Below is a small trained network, with its code and all its weights. Each question gives an input and a class and asks what happens when units are switched off, that is, made to give their printed mean instead of their output.

import numpy as np


def w(rows, s, z=0):
    codes = np.array(rows[::2]) - 128.0
    scale = np.full(codes.shape[1], s)
    scale[-1] = z or s
    return codes * scale


def f(y):
    return np.maximum(y, 0)


def log_softmax(a):
    a = a - a.max(-1, keepdims=True)
    return a - np.log(np.exp(a).sum(-1, keepdims=True))


def net(x, mask):
    res = np.array(x, float).reshape(1, 2) / 4 @ E
    y = f(res @ A[0][:, :-1].T + A[0][:, -1])
    res = res + np.where(mask, y, B[0][:, -1]) @ B[0][:, :-1]
    return log_softmax(res[-1] @ U[:, :-1].T + U[:, -1])


A, B = {}, {}
E = w([
[54,152,186,134,93,209,58],'x0',
[161,196,93,10,182,211,202],'x1',
],0.011)
A[0] = w([
[155,127,175,110,147,135,143,251],'N1',
[143,110,134,189,103,138,132,219],'N2',
[213,192,93,117,136,180,212,138],'N3',
[145,141,131,85,172,186,169,78],'N4',
[88,175,160,97,82,152,60,140],'N5',
[146,163,133,102,180,170,145,104],'N6',
[51,115,154,163,81,197,123,86],'N7',
[51,154,170,119,126,165,106,139],'N8',
[102,149,138,137,97,196,78,182],'N9',
[121,171,113,48,122,245,150,158],'N10',
[184,117,96,143,161,56,202,100],'N11',
[112,37,221,131,108,40,63,103],'N12',
[86,216,200,131,77,199,91,78],'N13',
[104,1,159,182,106,120,117,78],'N14',
[224,94,33,129,121,72,140,72],'N15',
[150,124,70,127,144,67,215,161],'N16',
[167,64,121,190,107,112,78,99],'N17',
[82,177,232,139,80,192,164,85],'N18',
[103,152,120,95,155,161,163,88],'N19',
],0.0096,0.011)
B[0] = w([
[246,120,216,98,115,113,181,231],'N1',
[215,116,173,79,79,169,185,214],'N2',
[147,84,120,92,86,159,137,223],'N3',
[63,75,48,86,103,169,84,177],'N4',
[155,152,86,127,114,73,140,199],'N5',
[104,106,98,97,72,168,113,174],'N6',
[98,155,61,113,100,111,121,182],'N7',
[154,163,82,147,126,87,159,194],'N8',
[166,149,136,152,98,76,186,216],'N9',
[144,105,125,92,85,137,122,246],'N10',
[101,140,67,150,134,69,136,189],'N11',
[120,68,98,74,103,170,139,222],'N12',
[102,134,44,168,135,92,131,197],'N13',
[121,89,53,100,98,163,98,195],'N14',
[32,133,19,169,152,79,133,180],'N15',
[147,164,115,149,110,65,153,209],'N16',
[85,74,132,110,95,177,125,187],'N17',
[74,166,70,163,162,100,137,179],'N18',
[76,103,63,94,115,165,88,161],'N19',
],0.011,0.013)
U = w([
[117,47,91,89,87,205,133,77],'0',
[122,188,68,150,112,11,157,79],'1',
[232,139,210,104,99,108,179,254],'2',
[52,161,126,124,142,197,114,106],'3',
[99,149,174,156,174,127,98,101],'4',
[98,126,154,128,172,110,60,109],'5',
[150,133,148,129,173,93,51,98],'6',
[74,150,159,148,154,154,118,107],'7',
],0.012,0.0081)

Each question gives the input, the list of numbers given to net, and the class t.
The units are the neurons (one row each of A and B). Each row of codes is followed by its name. A weight is (code - 128) times the scale printed after its matrix; where a second scale follows, it is the last column's (A, B and U).
mask holds one flag per neuron, in row order. A switched-off neuron (its flag False) gives its mean, the last column of its row in B, instead of its output. The means were averaged over made-up inputs and are rounded, as every weight is.
A unit's drop is (log p(t) with every unit on - log p(t) with that unit switched off) / (log p(t) with every unit on - log p(t) with every unit switched off).
The circuit of an input: a set's keep is (log p(t) with only the set's units on - log p(t) with every unit switched off) / (log p(t) with every unit on - log p(t) with every unit switched off). Starting from the 12 units with the biggest drops (on a tie, the unit counted first), units are removed one at a time, each time the one whose removal leaves the highest keep (on an exact tie, the one counted first), for as long as the keep stays at least 0.8.
circuit, biggest first: the units of the circuit, biggest drop first
top k neurons: the k neurons with the biggest drops, biggest first
drop when u is switched off: that unit's drop, to one decimal
input [-2,3], class 2: circuit, biggest first => [N14 N13]
input [3,-1], class 2: top 2 neurons => [N15 N11]
input [-8,8], class 0: circuit, biggest first => [N4]
input [-5,-6], class 0: top 2 neurons => [N12 N17]
input [-6,-6], class 0: top 2 neurons => [N12 N17]
input [3,0], class 2: top 2 neurons => [N15 N11]
input [-1,3], class 2: top 2 neurons => [N12 N14]
input [-2,-4], class 0: top 2 neurons => [N9 N12]
input [-3,3], class 2: top 3 neurons => [N12 N14 N13]
input [7,6], class 1: drop when N9 is switched off => 0.2
input [8,-6], class 1: drop when N8 is switched off => 0.1
input [3,3], class 2: drop when N15 is switched off => 0.2
